How the elements are linked:
at | λ σ τ ξ
Q128 | Q571 Q219 Q238 Q279
Q369 | Q58 Q751 Q121 Q423
Q456 | Q567 Q106 Q260 Q30
Q937 | Q261 Q58 Q741 Q291
Q133 | Q771 Q32 Q639 Q243
Q121 | Q15 Q897 Q404 Q339
Q865 | Q339 Q192 Q369 Q169
Q771 | Q384 Q914 Q867 Q504
Q532 | Q657 Q243 Q413 Q15
Q169 | Q994 Q937 Q423 Q514
Q413 | Q624 Q667 Q898 Q355
Q585 | Q395 Q865 Q329 Q893
Q851 | Q404 Q624 Q458 Q369
Q914 | Q639 Q463 Q424 Q449
Q395 | Q269 Q339 Q937 Q131
Q437 | Q898 Q133 Q384 Q532
Q424 | Q553 Q567 Q316 Q133
Q898 | Q49 Q771 Q507 Q657
Q131 | Q433 Q994 Q291 Q915
Q504 | Q413 Q449 Q437 Q404
Q436 | Q995 Q238 Q280 Q456
Q32 | Q914 Q979 Q164 Q507
Q164 | Q424 Q456 Q987 Q216
Q751 | Q38 Q532 Q897 Q741
Q83 | Q458 Q898 Q243 Q38
Q449 | Q667 Q367 Q133 Q83
Q423 | Q585 Q741 Q339 Q823
Q433 | Q514 Q579 Q978 Q238
Q280 | Q817 Q163 Q219 Q260
Q238 | Q36 Q539 Q163 Q106
Q329 | Q937 Q369 Q711 Q579
Q291 | Q978 Q585 Q269 Q318
Q711 | Q741 Q121 Q192 Q395
Q355 | Q751 Q458 Q657 Q711
Q579 | Q291 Q423 Q395 Q539
Q553 | Q30 Q987 Q979 Q771
Q49 | Q243 Q384 Q449 Q897
Q106 | Q586 Q817 Q571 Q316
Q163 | Q949 Q131 Q514 Q571
Q64 | Q539 Q978 Q893 Q280
Q339 | Q329 Q744 Q58 Q994
Q949 | Q219 Q433 Q64 Q436
Q58 | Q711 Q38 Q15 Q585
Q741 | Q865 Q15 Q744 Q269
Q744 | Q369 Q355 Q38 Q261
Q893 | Q131 Q169 Q579 Q219
Q458 | Q532 Q49 Q504 Q121
Q897 | Q851 Q413 Q83 Q744
Q463 | Q164 Q101 Q567 Q367
Q260 | Q480 Q571 Q995 Q463
Q979 | Q463 Q279 Q456 Q867
Q978 | Q823 Q395 Q169 Q163
Q404 | Q355 Q83 Q532 Q58
Q101 | Q456 Q524 Q586 Q553
Q384 | Q507 Q639 Q367 Q413
Q318 | Q163 Q893 Q433 Q128
Q817 | Q128 Q949 Q915 Q480
Q571 | Q436 Q915 Q36 Q101
Q657 | Q897 Q504 Q624 Q192
Q567 | Q987 Q586 Q480 Q32
Q15 | Q192 Q851 Q355 Q329
Q192 | Q744 Q404 Q751 Q937
Q524 | Q106 Q280 Q128 Q987
Q316 | Q979 Q480 Q101 Q639
Q219 | Q915 Q514 Q539 Q995
Q639 | Q867 Q164 Q553 Q667
Q216 | Q133 Q30 Q914 Q49
Q367 | Q216 Q553 Q32 Q898
Q823 | Q893 Q269 Q994 Q949
Q36 | Q280 Q318 Q949 Q586
Q995 | Q524 Q36 Q817 Q567
Q667 | Q437 Q216 Q771 Q458
Q261 | Q423 Q711 Q865 Q978
Q507 | Q449 Q867 Q216 Q624
Q624 | Q83 Q437 Q49 Q751
Q867 | Q367 Q424 Q30 Q437
Q30 | Q32 Q316 Q463 Q384
Q915 | Q238 Q64 Q318 Q524
Q539 | Q318 Q823 Q131 Q817
Q994 | Q579 Q261 Q585 Q64
Q586 | Q260 Q128 Q436 Q979
Q243 | Q504 Q507 Q667 Q851
Q514 | Q64 Q291 Q823 Q36
Q279 | Q101 Q995 Q106 Q424
Q38 | Q121 Q657 Q851 Q865
Q987 | Q316 Q260 Q279 Q914
Q269 | Q169 Q329 Q261 Q433
Q480 | Q279 Q436 Q524 Q164

In the rows, 28 means zero.

The rows follow the links: the fewer symbols apart two elements are, the more alike their rows tend to be.

Each row is also shifted at random along 3 hidden directions that mean nothing.

Rows with their elements:
27	35	29	28	26	34	23	34	30	22	32	26	30	28	28	24	30	32	25	28	36	23	26	29	28	26	27	25	22	24	28	31	30	31	27	29	30	30: Q449
33	31	29	28	28	33	21	35	31	28	30	30	31	27	30	26	22	36	25	26	30	20	33	21	30	22	21	23	23	27	34	22	29	31	25	24	31	28: Q32
23	22	22	29	30	24	30	24	28	33	23	32	28	28	29	33	26	23	27	28	25	31	23	28	30	29	27	29	34	34	32	28	25	28	32	24	22	25: Q318
19	31	29	30	21	25	38	29	29	33	28	38	34	19	29	24	31	27	16	20	28	24	23	34	23	32	32	25	31	33	25	27	25	30	39	23	29	20: Q260
27	29	32	25	29	31	25	32	29	22	32	21	27	30	26	24	26	32	35	30	32	26	32	29	31	27	25	28	20	23	27	29	32	32	27	31	30	29: Q624
31	28	30	27	28	26	28	35	29	28	30	31	28	24	26	23	31	34	24	24	29	20	31	27	27	26	22	22	26	28	29	25	31	23	32	23	34	32: Q424
30	25	28	29	29	27	32	21	26	32	25	28	28	31	30	33	24	24	32	31	22	36	30	28	28	32	34	34	32	30	27	27	24	30	26	31	24	23: Q994
28	24	30	27	30	24	33	23	27	26	28	21	24	31	25	28	31	23	38	32	27	33	28	35	30	33	31	33	27	26	24	35	31	30	31	33	25	28: Q865
23	23	32	26	29	23	36	22	26	29	27	25	26	29	27	30	26	24	36	29	23	35	32	33	28	34	33	34	29	28	24	29	28	31	31	32	25	23: Q423
35	21	24	30	32	24	29	26	28	35	24	33	27	27	29	32	24	28	27	27	22	27	29	24	29	27	24	27	34	34	32	23	27	24	30	22	26	28: Q36
41	21	19	33	33	27	23	23	28	32	21	29	27	33	29	35	21	25	30	32	26	31	22	24	34	26	23	29	33	32	35	28	25	29	27	24	20	29: Q539
35	29	28	32	26	24	34	28	27	33	27	36	30	22	29	27	34	28	20	23	25	26	26	29	23	29	30	25	34	33	26	26	27	23	34	24	31	27: Q524
30	28	31	28	27	29	28	35	31	28	30	31	30	24	28	24	23	35	23	23	30	20	32	27	29	25	22	22	24	28	31	25	30	32	33	23	32	26: Q553
27	30	24	29	27	27	25	32	29	30	26	35	29	25	28	28	34	29	18	25	31	23	23	25	26	25	25	23	32	33	31	26	28	21	30	22	30	34: Q101
35	26	25	32	28	27	30	20	27	32	24	29	28	31	30	34	24	22	29	31	24	34	25	28	29	30	32	32	33	31	29	29	24	31	28	29	24	24: Q823
38	27	20	32	30	31	18	32	31	29	25	32	29	29	29	30	22	32	22	28	33	21	23	21	34	21	18	22	27	30	38	24	29	30	27	21	26	31: Q567
30	26	31	29	28	22	37	20	25	31	26	29	27	28	28	30	32	22	31	29	21	36	29	33	23	35	37	33	34	30	22	30	26	25	31	32	27	24: Q579
42	24	21	33	31	26	26	22	27	32	23	29	26	33	28	34	28	23	29	32	26	33	22	26	30	28	28	30	35	32	31	29	26	24	26	28	23	31: Q433
22	33	30	26	27	33	27	26	27	24	31	22	28	32	29	29	29	26	32	33	30	34	29	29	28	29	34	33	25	23	25	32	27	31	22	35	27	27: Q121
37	20	24	31	31	20	33	25	27	33	24	31	25	27	26	30	29	25	29	27	23	29	26	30	29	30	26	27	35	33	28	28	29	24	35	23	27	28: Q219
23	25	29	26	30	26	32	23	26	25	28	21	24	31	26	29	31	23	36	33	27	34	26	35	30	32	31	33	28	26	24	35	30	29	29	33	25	28: Q741
28	26	26	28	31	30	24	23	27	25	27	21	25	35	27	32	26	24	37	35	30	34	26	29	33	28	29	32	27	25	29	33	29	30	24	33	23	31: Q711
37	25	25	32	30	28	29	21	26	32	25	28	28	32	30	34	23	23	31	32	24	35	27	26	30	30	31	33	32	30	29	28	24	31	25	30	23	24: Q291
36	35	32	30	25	31	28	34	29	24	33	28	30	25	27	23	32	33	24	26	33	23	29	29	25	27	28	25	23	24	25	29	31	28	29	29	34	30: Q133
26	28	27	29	27	25	32	28	27	35	26	37	31	23	31	30	29	28	20	24	23	27	28	25	23	28	30	26	34	34	29	22	25	23	30	23	30	26: Q436
30	29	27	28	30	28	25	24	26	23	28	20	25	34	26	30	33	25	36	34	30	34	26	30	30	30	31	32	28	24	25	35	29	26	24	35	26	33: Q369
17	34	29	26	26	33	23	34	30	22	32	25	29	28	28	25	29	31	26	28	36	24	26	28	29	25	26	26	22	25	28	30	30	30	26	29	29	31: Q437
33	29	26	32	25	28	31	29	29	33	26	37	32	23	30	28	27	28	19	24	27	25	25	27	26	28	28	25	32	32	29	26	26	29	33	23	28	24: Q106
29	23	28	27	30	26	31	22	27	30	26	26	27	31	29	32	23	24	36	31	22	35	32	28	29	31	31	34	31	28	28	27	26	30	26	31	24	24: Q395
18	32	29	25	27	34	22	33	30	22	31	23	28	29	28	25	27	32	29	29	35	24	28	28	31	25	25	26	21	24	30	30	30	32	25	29	29	30: Q49
20	32	30	26	27	29	28	25	26	24	30	22	27	31	28	29	35	24	32	32	30	35	26	31	26	30	35	33	27	25	23	34	27	26	24	35	27	32: Q192

The symbols that take the first to the second take the third to the fourth, perhaps in another order. What is the fourth?
Answer with the element's name.
28	22	24	28	30	23	29	26	28	35	24	34	28	26	29	32	26	27	25	26	22	27	29	24	27	27	25	27	35	34	31	23	26	24	30	23	26	28
: 28	30	24	31	25	29	26	30	29	33	25	36	33	25	31	30	26	29	17	24	29	24	23	24	27	26	26	25	31	33	32	25	25	29	30	22	27	26
:: 26	27	28	29	27	24	36	20	25	32	26	31	28	28	28	31	33	21	28	29	23	35	26	31	24	34	36	33	35	31	23	30	25	25	29	31	26	25
: Q949

21	30	33	24	28	31	28	32	29	22	33	22	27	28	26	23	28	31	33	29	31	26	32	31	30	29	27	29	20	23	26	30	32	32	28	31	30	28
: 25	30	33	25	27	29	29	33	29	21	33	22	26	27	25	22	30	32	33	28	33	25	30	34	29	28	26	27	21	23	24	32	33	31	31	31	31	30
:: 33	25	27	30	27	25	32	27	28	35	25	36	30	25	30	29	26	28	22	24	23	26	29	25	26	28	28	26	34	34	29	23	26	26	31	23	29	25
: Q817

27	26	26	30	27	28	28	34	31	29	27	32	31	24	28	25	23	31	22	23	32	20	26	29	31	25	21	22	26	30	32	27	29	33	36	21	28	25
: 24	35	32	27	25	33	26	35	30	27	32	31	32	25	30	25	27	34	22	24	30	23	32	25	25	26	28	24	24	26	29	24	28	29	27	27	33	27
:: 34	22	24	30	30	25	30	27	29	35	23	34	29	27	30	32	20	28	26	25	23	27	30	24	30	27	25	27	32	33	33	22	26	30	31	22	25	23
: Q480

26	30	31	24	30	28	24	33	28	21	32	22	25	29	24	24	36	32	32	30	32	25	30	29	28	26	26	26	23	23	25	32	33	22	25	31	33	38
: 30	32	31	28	27	31	26	34	29	21	32	23	27	28	26	23	30	32	30	29	36	24	27	32	31	27	26	25	21	22	26	33	33	32	30	30	31	30
:: 19	33	30	26	27	31	25	25	26	24	30	23	27	32	28	30	33	25	32	33	30	34	27	28	26	29	35	33	27	25	25	32	28	26	21	35	28	32
: Q751

31	36	32	28	25	32	26	34	29	23	33	27	29	26	27	22	36	33	24	27	34	23	27	30	25	28	29	25	24	25	24	31	31	25	28	30	34	33
: 19	37	31	25	24	33	24	34	28	26	32	31	31	25	30	25	33	33	20	25	31	23	30	24	23	25	29	25	25	26	27	26	28	24	24	27	34	31
:: 36	28	23	31	29	28	23	28	28	34	24	36	30	28	31	32	27	29	20	27	25	26	28	19	26	24	25	25	34	33	34	21	24	22	24	23	28	31
: Q128

27	32	33	28	27	27	33	25	26	23	30	21	26	30	26	26	36	23	34	31	30	34	27	37	26	34	36	33	26	24	20	36	30	29	29	36	29	29
: 28	32	30	29	27	34	27	25	28	24	31	22	29	32	29	29	23	26	34	32	31	33	28	30	30	29	33	33	23	23	27	32	28	37	24	35	26	23
:: 32	20	24	31	30	22	35	24	28	33	24	31	27	26	27	30	25	24	28	27	25	29	24	33	31	32	27	28	33	33	29	30	27	32	38	24	24	22
: Q539

34	32	33	29	25	31	29	35	30	26	33	30	31	24	28	22	26	34	24	24	30	21	32	28	27	26	26	24	23	26	27	25	30	31	31	27	34	26
: 28	36	29	28	26	35	20	34	29	24	31	28	30	28	29	26	30	33	23	28	34	23	28	24	27	24	27	25	23	25	30	27	29	27	23	29	32	32
:: 29	29	32	27	29	31	27	32	30	22	32	21	27	29	26	24	24	32	34	29	33	25	31	31	33	27	24	27	20	22	27	31	33	35	29	30	30	28
: Q657

38	21	29	28	33	23	31	22	26	26	27	21	23	33	24	30	29	25	40	34	24	34	30	31	31	31	29	32	29	27	25	32	31	27	28	33	26	30
: 37	25	27	28	33	24	27	23	26	24	27	20	22	35	24	29	36	25	39	35	27	34	27	31	30	30	29	32	29	26	25	35	32	22	25	34	27	37
:: 18	35	27	26	26	35	19	33	30	23	31	26	30	29	29	26	29	32	24	29	36	24	26	24	29	24	25	26	22	24	31	29	29	29	23	29	29	32
: Q771

29	25	28	28	30	27	31	21	26	31	26	27	27	31	29	33	24	24	33	31	21	36	30	26	28	31	33	33	32	30	28	27	25	28	24	31	25	25
: 22	27	27	27	29	26	30	21	25	32	25	30	27	30	30	33	31	23	29	32	21	37	28	26	24	31	35	33	35	31	26	26	24	22	23	30	26	29
:: 36	20	22	30	32	21	30	24	27	33	23	31	25	29	26	31	29	25	29	29	24	29	25	28	30	29	25	27	34	33	30	28	28	24	32	24	25	31
: Q915

24	36	29	26	26	34	19	35	29	27	30	31	31	27	31	27	31	34	21	27	31	23	30	19	24	23	26	24	26	26	31	23	28	22	19	27	33	35
: 15	37	29	25	24	35	22	34	30	25	32	28	31	27	30	25	30	31	22	28	35	24	26	25	26	24	28	25	23	25	29	29	27	29	24	28	30	31
:: 24	23	27	27	31	28	29	23	28	27	26	22	26	33	28	31	20	25	38	33	26	34	29	29	34	30	28	33	27	26	30	30	28	35	27	31	22	24
: Q395

27	28	27	30	25	29	31	28	30	35	26	37	33	23	32	30	20	28	19	22	26	26	27	26	27	28	28	26	31	33	31	23	23	34	32	22	26	18
: 31	29	23	32	26	31	25	31	30	31	25	35	32	25	31	29	22	29	18	25	32	22	22	26	30	25	23	23	29	32	34	26	26	33	31	22	25	24
:: 26	33	32	27	27	33	27	25	27	24	31	22	29	32	29	28	28	27	33	32	30	33	30	30	28	30	34	33	24	23	25	31	28	33	23	36	28	26
: Q58

17	26	32	25	28	23	37	21	25	32	27	29	28	27	29	30	31	22	31	28	20	36	31	31	23	35	38	34	34	31	22	28	25	26	29	32	27	24
: 30	23	21	31	29	25	29	22	28	33	22	30	27	30	29	33	25	22	28	30	26	32	22	28	31	29	27	29	34	33	31	29	25	29	30	25	22	26
:: 33	23	24	30	30	25	28	27	28	35	24	35	29	27	30	31	25	28	24	26	22	27	30	23	27	27	25	27	34	34	32	21	26	24	28	22	27	28
: Q279

41	29	26	33	27	26	31	29	28	33	26	35	30	24	28	28	33	29	20	25	27	25	26	28	25	28	28	24	33	32	27	26	27	24	33	24	31	29
: 23	22	28	27	28	19	38	26	26	35	25	34	27	23	27	28	32	25	25	24	21	28	28	31	25	32	28	27	35	35	26	26	27	23	36	24	28	26
:: 35	27	25	30	29	26	26	34	30	28	27	32	28	25	26	25	32	31	22	25	32	20	25	28	28	25	21	21	29	30	30	28	30	24	33	22	31	33
: Q524

25	33	30	27	27	32	23	34	30	21	32	24	29	28	27	25	31	31	27	28	36	24	26	30	30	26	26	26	21	24	28	32	30	30	27	30	30	31
: 39	32	30	31	26	36	24	35	32	26	31	29	33	27	30	24	16	35	25	25	33	21	32	25	31	25	23	24	20	24	33	25	29	39	27	26	30	22
:: 15	24	30	25	29	25	33	23	27	26	28	24	25	30	27	29	28	23	36	31	26	34	28	34	30	33	32	33	28	27	25	32	29	31	29	32	24	25
: Q121

25	31	31	27	26	30	27	35	30	29	31	31	31	24	28	23	26	34	23	23	30	21	32	25	26	25	24	23	24	28	29	23	29	29	29	25	33	27
: 24	28	31	26	27	26	29	35	29	28	30	32	29	22	26	23	32	33	23	23	29	20	30	29	25	27	24	22	27	29	27	25	30	24	32	24	34	31
:: 30	32	32	27	28	33	24	27	28	23	31	21	28	33	28	28	27	29	34	32	29	32	32	26	28	27	32	32	24	22	27	29	28	30	20	35	29	30
: Q897

